Here is a tiny trained network, its code and every weight. The questions are about switching its units off for an input and a target symbol, where a switched-off unit gives its printed mean instead of its output.

import numpy as np


def w(rows, s, z=0):
    codes = np.array(rows[::2]) - 128.0
    scale = np.full(codes.shape[1], s)
    scale[-1] = z or s
    return codes * scale


def norm(h):
    return h / np.sqrt((h * h).mean(-1, keepdims=True) + 1e-5)


def f(y):
    return np.maximum(y, 0)


def softmax(a):
    e = np.exp(a - a.max(-1, keepdims=True))
    return e / e.sum(-1, keepdims=True)


def log_softmax(a):
    a = a - a.max(-1, keepdims=True)
    return a - np.log(np.exp(a).sum(-1, keepdims=True))


def net(x, mask):
    ids = ['γδεζηθλμξπστφψ'.index(c) for c in x.split()]
    T = len(ids)
    res = E[ids] + P[:T]
    u = 0
    for l in range(3):
        r = norm(res)
        for j in range(2):
            rows = slice(3 * j, 3 * j + 3)
            q, k, v = (r @ M[l][rows].T for M in (Q, K, V))
            z = softmax(np.where(np.tri(T) > 0, q @ k.T / 3**0.5, -1e9)) @ v
            o = O[l][rows]
            res = res + np.where(mask[u + j], z, o[:, -1]) @ o[:, :-1]
        u += 2
        y = f(norm(res) @ A[l][:, :-1].T + A[l][:, -1])
        res = res + np.where(mask[u : u + 8], y, B[l][:, -1]) @ B[l][:, :-1]
        u += 8
    return log_softmax(norm(res)[-1] @ U[:, :-1].T + U[:, -1])


Q, K, V, O, A, B = {}, {}, {}, {}, {}, {}
E = w([
[148,135,122,187,162],'γ',
[194,89,140,162,191],'δ',
[90,150,166,123,147],'ε',
[188,174,186,146,24],'ζ',
[131,136,173,95,143],'η',
[251,101,119,134,69],'θ',
[90,149,165,121,150],'λ',
[211,93,127,154,194],'μ',
[117,122,134,193,176],'ξ',
[168,98,137,174,183],'π',
[127,100,191,218,73],'σ',
[125,139,169,98,148],'τ',
[184,98,141,170,177],'φ',
[130,100,205,87,56],'ψ',
],0.015)
P = w([
[157,254,240,151,216],'0',
[160,229,227,147,193],'1',
[158,199,213,146,188],'2',
[153,173,200,149,183],'3',
[153,159,188,150,173],'4',
[147,141,177,152,170],'5',
[139,124,165,146,166],'6',
[136,115,156,151,161],'7',
[129,107,146,148,153],'8',
[122,99,136,153,145],'9',
[117,88,125,151,138],'10',
[114,79,114,150,125],'11',
[107,67,107,147,113],'12',
[105,70,94,158,113],'13',
],0.0085)
Q[0] = w([
[128,152,93,102,143],'L0H1',
[140,135,139,137,141],'L0H1',
[151,90,117,172,143],'L0H1',
[121,58,194,169,116],'L0H2',
[103,148,85,86,135],'L0H2',
[98,226,23,1,91],'L0H2',
],0.033)
K[0] = w([
[161,176,159,134,144],'L0H1',
[132,100,147,125,123],'L0H1',
[145,115,125,149,64],'L0H1',
[124,125,90,164,53],'L0H2',
[133,168,168,123,162],'L0H2',
[141,188,148,114,251],'L0H2',
],0.028)
V[0] = w([
[159,54,213,38,220],'L0H1',
[81,101,175,165,192],'L0H1',
[188,200,37,182,134],'L0H1',
[91,64,254,135,136],'L0H2',
[64,161,126,223,53],'L0H2',
[123,56,50,128,67],'L0H2',
],0.0083)
O[0] = w([
[115,240,84,180,48,191],'L0H1',
[134,144,193,183,75,183],'L0H1',
[98,107,135,56,150,76],'L0H1',
[140,142,186,214,66,255],'L0H2',
[97,3,206,104,133,192],'L0H2',
[125,106,50,92,78,59],'L0H2',
],0.0074,0.0082)
A[0] = w([
[101,95,185,43,164,178],'L0N1',
[184,117,103,221,120,112],'L0N2',
[46,171,221,49,73,125],'L0N3',
[126,123,101,178,211,151],'L0N4',
[223,149,129,56,81,4],'L0N5',
[49,106,133,98,87,81],'L0N6',
[139,130,173,94,97,246],'L0N7',
[4,126,151,108,74,136],'L0N8',
],0.011,0.0033)
B[0] = w([
[106,191,68,202,141,146],'L0N1',
[107,129,73,211,218,254],'L0N2',
[177,237,11,116,37,203],'L0N3',
[66,199,69,118,168,176],'L0N4',
[237,161,129,39,173,144],'L0N5',
[122,141,105,176,148,132],'L0N6',
[150,201,86,201,154,217],'L0N7',
[158,192,54,113,145,167],'L0N8',
],0.012,0.0075)
Q[1] = w([
[103,58,172,102,224],'L1H1',
[72,138,233,4,155],'L1H1',
[110,135,89,10,195],'L1H1',
[87,123,195,155,97],'L1H2',
[118,182,110,170,142],'L1H2',
[115,142,172,39,96],'L1H2',
],0.025)
K[1] = w([
[218,222,200,131,97],'L1H1',
[72,216,254,55,191],'L1H1',
[175,182,144,44,165],'L1H1',
[128,181,150,205,154],'L1H2',
[116,90,52,163,144],'L1H2',
[121,186,189,105,211],'L1H2',
],0.021)
V[1] = w([
[151,114,83,131,189],'L1H1',
[129,77,70,139,126],'L1H1',
[4,144,147,137,93],'L1H1',
[122,188,106,85,75],'L1H2',
[172,128,144,121,126],'L1H2',
[220,141,123,127,131],'L1H2',
],0.023)
O[1] = w([
[145,178,173,87,184,180],'L1H1',
[176,162,156,136,105,76],'L1H1',
[8,105,156,159,6,53],'L1H1',
[95,155,168,175,172,129],'L1H2',
[94,103,98,144,129,146],'L1H2',
[58,140,95,124,164,255],'L1H2',
],0.016,0.0089)
A[1] = w([
[124,173,209,136,114,193],'L1N1',
[57,94,176,124,168,109],'L1N2',
[132,163,67,115,108,2],'L1N3',
[109,142,91,73,225,144],'L1N4',
[149,192,182,101,90,88],'L1N5',
[81,122,14,46,158,117],'L1N6',
[150,3,203,202,114,18],'L1N7',
[131,159,166,113,33,142],'L1N8',
],0.018,0.0013)
B[1] = w([
[151,78,95,143,117,186],'L1N1',
[129,145,125,64,119,163],'L1N2',
[96,165,137,97,130,178],'L1N3',
[67,130,130,145,64,255],'L1N4',
[158,101,73,125,158,170],'L1N5',
[72,168,130,71,180,171],'L1N6',
[109,63,4,151,125,211],'L1N7',
[133,42,117,114,121,163],'L1N8',
],0.027,0.0087)
Q[2] = w([
[164,159,61,193,65],'L2H1',
[187,170,44,83,222],'L2H1',
[175,251,200,175,150],'L2H1',
[87,67,182,178,214],'L2H2',
[119,77,114,102,116],'L2H2',
[128,93,112,187,51],'L2H2',
],0.014)
K[2] = w([
[176,131,76,102,39],'L2H1',
[248,141,137,123,178],'L2H1',
[123,202,153,169,122],'L2H1',
[83,168,119,195,140],'L2H2',
[96,140,92,83,56],'L2H2',
[103,67,100,135,169],'L2H2',
],0.017)
V[2] = w([
[220,58,202,213,161],'L2H1',
[162,125,135,46,22],'L2H1',
[198,173,176,156,41],'L2H1',
[8,105,164,86,109],'L2H2',
[146,122,117,156,128],'L2H2',
[113,117,113,148,105],'L2H2',
],0.013)
O[2] = w([
[22,158,136,104,145,2],'L2H1',
[87,203,113,245,121,9],'L2H1',
[113,176,139,117,187,47],'L2H1',
[180,131,72,143,132,112],'L2H2',
[131,134,148,108,142,155],'L2H2',
[154,126,138,91,147,171],'L2H2',
],0.012,0.0092)
A[2] = w([
[127,149,158,73,4,4],'L2N1',
[146,131,134,157,111,136],'L2N2',
[137,196,155,154,131,135],'L2N3',
[109,117,109,176,177,138],'L2N4',
[165,126,125,170,121,82],'L2N5',
[96,118,202,223,194,58],'L2N6',
[54,132,151,73,102,75],'L2N7',
[136,143,157,153,86,131],'L2N8',
],0.024,0.0048)
B[2] = w([
[157,150,117,4,44,140],'L2N1',
[115,112,158,114,146,171],'L2N2',
[103,95,124,163,80,196],'L2N3',
[136,139,179,127,92,254],'L2N4',
[116,113,188,110,173,202],'L2N5',
[93,113,81,204,233,185],'L2N6',
[11,144,105,56,137,162],'L2N7',
[150,153,154,110,133,145],'L2N8',
],0.028,0.01)
U = w([
[150,142,141,27,47,170],'γ',
[109,139,181,158,99,190],'δ',
[159,178,100,145,132,95],'ε',
[2,158,104,72,147,181],'ζ',
[153,220,76,167,116,83],'η',
[149,165,92,63,244,200],'θ',
[119,136,162,147,122,141],'λ',
[69,202,106,176,48,109],'μ',
[188,63,134,87,166,53],'ξ',
[124,113,194,118,156,197],'π',
[104,17,50,137,115,133],'σ',
[172,158,107,137,146,117],'τ',
[121,114,196,121,147,185],'φ',
[50,116,131,212,253,3],'ψ',
],0.01,0.0027)

Each question gives the input, a string of symbols that net reads in full, and the target symbol t.
The units are the heads (3 rows each of Q, K, V and O) and the neurons (one row each of A and B). Each row of codes is followed by its name. A weight is (code - 128) times the scale printed after its matrix; where a second scale follows, it is the last column's (O, A, B and U).
mask holds one flag per unit, layer by layer, with each layer's heads first. A switched-off unit (its flag False) gives its mean, the last column of its rows in O or B, instead of its output. The means were averaged over made-up inputs and are rounded, as every weight is.
A unit's drop is (log p(t) with every unit on - log p(t) with that unit switched off) / (log p(t) with every unit on - log p(t) with every unit switched off).
The circuit of an input: a set's keep is (log p(t) with only the set's units on - log p(t) with every unit switched off) / (log p(t) with every unit on - log p(t) with every unit switched off). Starting from the 12 units with the biggest drops (on a tie, the unit counted first), units are removed one at a time, each time the one whose removal leaves the highest keep (on an exact tie, the one counted first), for as long as the keep stays at least 0.8.
circuit, biggest first: the units of the circuit, biggest drop first
unit that matters most: the unit with the biggest drop
k most important neurons: the k neurons with the biggest drops, biggest first
k most important neurons of layer l: the k neurons of layer l with the biggest drops, biggest first
heads that matter: for each layer, one digit per head in row order, 1 if its drop is at least 0.15 and else 0, layers parted by /
input φ γ η ζ λ, target μ: 3 most important neurons -> [L0N3 L0N8 L1N8]
input φ φ μ ζ ψ φ η σ σ ζ σ ψ θ μ, target θ: heads that matter -> 11 / 10 / 00
input σ ψ μ μ μ ζ ε, target μ: unit that matters most -> L0N3
input τ μ ε σ σ η γ ε θ γ π λ, target θ: heads that matter -> 11 / 11 / 10
input ε η δ ξ μ λ ζ ζ θ τ ξ γ ξ, target θ: circuit, biggest first -> [L1H1 L0H1]
input ψ τ ε γ ζ, target ξ: 2 most important neurons of layer 2 -> [L2N6 L2N3]
input δ φ η φ ζ ψ ζ, target ψ: heads that matter -> 00 / 01 / 00
input θ ζ σ ξ λ, target σ: circuit, biggest first -> [L0H1 L2H1]
input λ γ ε σ η τ ψ σ μ σ τ, target γ: 2 most important neurons -> [L1N7 L2N1]
input ζ λ δ η ε η μ φ φ φ, target ζ: 4 most important neurons -> [L0N4 L0N3 L1N6 L1N7]
input φ λ ψ λ μ ζ, target η: heads that matter -> 10 / 00 / 10
input η σ ψ σ λ ξ φ η ξ, target σ: 2 most important neurons of layer 0 -> [L0N3 L0N7]
input η σ σ π, target σ: heads that matter -> 01 / 10 / 00
input φ η τ φ ξ π δ ζ μ η ζ ψ, target μ: 3 most important neurons -> [L2N3 L0N3 L0N8]
input σ π ψ ζ ξ θ ξ τ δ, target θ: heads that matter -> 01 / 10 / 00
input μ ζ δ τ λ θ η μ, target θ: unit that matters most -> L1H1
input φ ξ π μ φ μ ε θ ζ, target ζ: 3 most important neurons -> [L0N5 L1N6 L2N7]
input φ σ λ τ λ π θ μ ξ η μ ε, target η: heads that matter -> 10 / 11 / 00
input δ σ θ δ π μ λ, target η: heads that matter -> 10 / 11 / 00
input θ μ θ μ π γ λ φ γ φ, target θ: heads that matter -> 11 / 10 / 00
input η ζ σ ψ φ φ ζ γ γ σ μ λ, target η: 2 most important neurons of layer 1 -> [L1N7 L1N5]
input η δ μ ψ, target η: unit that matters most -> L0N2
input ξ σ ζ ε ζ δ ε λ ψ ψ λ ζ λ, target μ: 3 most important neurons -> [L0N8 L0N3 L1N3]
input ζ π μ ψ ζ φ σ η γ σ θ λ φ, target θ: heads that matter -> 00 / 10 / 00
input λ ξ ξ η λ ζ ψ μ ψ τ σ λ, target γ: heads that matter -> 01 / 10 / 00
input σ ξ ξ γ, target σ: heads that matter -> 00 / 10 / 00
input φ ζ μ μ λ δ ζ ζ η θ, target θ: heads that matter -> 00 / 10 / 00
